Each row has a name. After each piece below comes the name of the row it's from, unless a question asks for something else. Each question is about the rows just above it.

B: [166 123 175 153 163 117 172 142 158 129]
E: [170 141 105 134 149  89  79 103 112  83]
V: [148  82 102 171 158 163 172 117 142 128]
Q: [137 131 148  79 170 166 124 129 170 173]
R: [170 141 105 134 149  89  79 103 112  80]
Which row holds [166 124]? -> Q
[163 117 172 142 158] is in which row? -> B
q: [170 141 105 134 149  89  79 103 112  83] -> E
The entry that follows [102]: -> [171]
What comes right after [171] in the named rows? -> [158]

D: [112 113 113 109 131 114 122 138 145 136]
J: [149 147 167 107 105  82 149 150 161 147]
G: [106 102 114  82 107 105  78  96 105  98]
Z: [168 162 114  82 107 105  78  96 105  98]
U: [112 102 113 109 131 114 122 138 145 136]
q: [149 147 167 107 105  82 149 150 161 147] -> J
q: [168 162 114  82 107 105  78  96 105  98] -> Z
q: [106 102 114  82 107 105  78  96 105  98] -> G
q: [112 102 113 109 131 114 122 138 145 136] -> U
What comes right after [168] in the named rows? -> [162]
Which row holds [167 107 105  82 149 150 161 147]? -> J
What comes right after [161] in the named rows? -> [147]

C: [151 116 116 131 118 117  87]
F: [ 90 147 130 153 145 123 153]
K: [166 110 126 105 110 132 141]
W: [152 116 117 130 118 140  88]
What comes right after [152] in the named rows? -> [116]
Right after [132] comes -> [141]

P: [134 129 179 107  88 179 133 116 145]
H: [134 107  88 103 179 146 126 116 145]
T: [134 107  88 103 179 146 130 115 147]
The entry that follows [130]: -> [115]
q: [134 107  88 103 179 146 130 115 147] -> T
Right after [126] comes -> [116]
q: [129 179 107  88 179 133 116] -> P
[ 88 103 179 146 126] is in which row? -> H

Tuz: [111 114  94 132 133  99 105  94]
Runi: [109 119 112 140 121 107 122 112]
Zofe: [114  92 108 156 129 100 105 108]
fev: [108 162 109  92 128 129 131 109]
zel: [109 163 108  93 126 127 126 128]
vaz: [112 162 109  92 128 129 131 109]
nopad: [115 165 123  90 122 142 138 123]
Bet: [135 111 104 120 158 118 169 104]
mes: [119 109 134  92 116 144 135 134]
Mal: [109 163 107  92 126 127 126 107]
Zer: [133 109 103 120 159 118 170 103]
q: [109 119] -> Runi
q: [122 112] -> Runi
The entry that follows [121]: -> [107]
What comes right after [93] in the named rows? -> [126]

Labi: [154 111 147 122 152  98]
zubep: [114 144 131 130 100 143]
Gizi: [143 105 164 115 140 104]
zukiv: [ 99 126 147 161 155 122]
fumug: [111 146 111 158 116  98]
tagi: [156 152 108 130  95  98]
budir: [156 152 108 130  95 138]
fop: [114 134 131 130 146 149]
Fara: [148 145 164 102 100 160]
vazi: [145 131 138 151 143 119]
gati: [158 129 105 107 120 110]
q: [151 143] -> vazi
The row with [156 152 108 130  95 138] is -> budir
[100 143] is in which row? -> zubep
q: [111 146 111 158 116  98] -> fumug
q: [107 120] -> gati
Right after [154] comes -> [111]
[156 152 108 130  95  98] is in which row? -> tagi

L: [130 127 124 133 131 132 127 129 123 129 130 132 127 127 128 124 126 126
 130 129 126 128 131 127 131 127 130 128 132 127 126 127 125 129 128 126
 125 129 127 128 129 128 123]
A: [111 119  93 118 124 150 126 137 126 129 101  92 132 130 120 157 150 167
 116 150 143 123 137 153 115 127 101 114 139 128 118 129 140 126 133 116
 111 118 130 139 106 105 137]
X: [128 101 122 139 132 138 126 131 118 129 130 129 127 125 128 119 126 124
 131 132 126 128 134 129 133 125 132 127 136 125 126 126 125 131 128 123
 122 130 126 129 131 126 119]
M: [128 128 127 129 128 129 128 128 127 128 128 129 128 128 128 127 127 127
 128 128 128 129 129 128 129 128 128 128 129 128 128 128 127 128 128 128
 127 128 128 128 128 128 127]
Y: [131 125 124 133 131 132 127 129 123 129 130 132 127 127 128 124 126 126
 130 129 126 128 131 127 131 127 130 128 132 127 126 127 125 129 128 126
 125 129 127 128 129 128 123]
S: [129 128 126 131 130 130 127 129 125 128 129 130 128 127 128 126 127 127
 129 128 126 129 136 128 129 125 129 128 130 127 127 127 126 128 128 127
 126 129 128 128 129 128 126]
[111 119  93 118 124 150 126 137 126 129 101  92 132 130 120 157 150 167
 116 150 143 123 137 153 115 127 101 114 139 128 118 129 140 126 133 116
 111 118 130 139 106 105 137] is in which row? -> A
Where do [133 125] appear? -> X
[127 128 128 128 128 128] is in which row? -> M
Right after [92] comes -> [132]
Which row holds [130 127 124 133 131 132 127 129 123 129 130 132 127 127 128 124 126 126
 130 129 126 128 131 127 131 127 130 128 132 127 126 127 125 129 128 126
 125 129 127 128 129 128 123]? -> L
q: [127 101] -> A

bupim: [134 116 127 139 133]
vupob: [135 112 124 134 136]
Guz: [131 125 109 132 130]
daviv: [106 174 140  78  92]
Nir: [135 112 123 150 135]
Dif: [135 110 124 151 141]
dil: [139 109 125 149 146]
lorit: [134 116 127 117 111]
The row with [109 125] is -> dil
Right after [78] comes -> [92]

kis: [106 105 123 123 112  98 128 120 145 100 157 156  95 121 141 111 117 119
 149 152 112 137 146 116 115 139 127]
vomo: [149 142 161 121 125 145 117 132 155 151 150 149 146 131 150 132 128 138
 147 130 141 157 118 156 159  92 138]
Vose: [148 107 108 108 106 127  95  97 146 133 148 156 112 117 135 113 116 112
 106 151 109 129 129 136 142 108 153]
mefe: [138 115 112 114 101 127 100 123 151 131 150 137 111 110 144  99 116  99
 116 129 101  99  93 134 144  98 128]
vozi: [103  97 118 100 160  96 165 133 163 106 164 115  93  92 125  95 100 157
 149 152 144 112  89 140 124 142  96]
pipa: [127 144 161 127 143 129 139 150 127 142 106 111 150 127 120 154 125 145
 158 143 156 153 122 146 142 110 116]
Ravak: [124 132 137 107 147 120 141 104  95 120  97 103 134 116  99 141 116 153
 132 150 153 145 145 109 113 151 112]
zokif: [106  98 123 123 112  98 128 120 145 100 157 156  95 121 141 111 117 119
 126 152 112 128 146 116 115 139 127]
riveb: [102 109 139 153 151 107 155 160 103 105 110 111 107 141 124 141 145 149
 145 133 147 130 155 103  96 163 113]
Which row holds [165 133 163 106 164 115  93  92]? -> vozi
q: [106 105 123 123 112  98 128 120 145 100 157 156  95 121 141 111 117 119
 149 152 112 137 146 116 115 139 127] -> kis

med: [132 132 112  99 106 132 120]
pebup: [102 114 100 152 121 143 146]
Pega: [153 121 102 147  97 109 108]
q: [102 114 100] -> pebup
q: [152 121] -> pebup
What comes right after [100] in the named rows? -> [152]
Right after [99] comes -> [106]
Right after [147] comes -> [97]

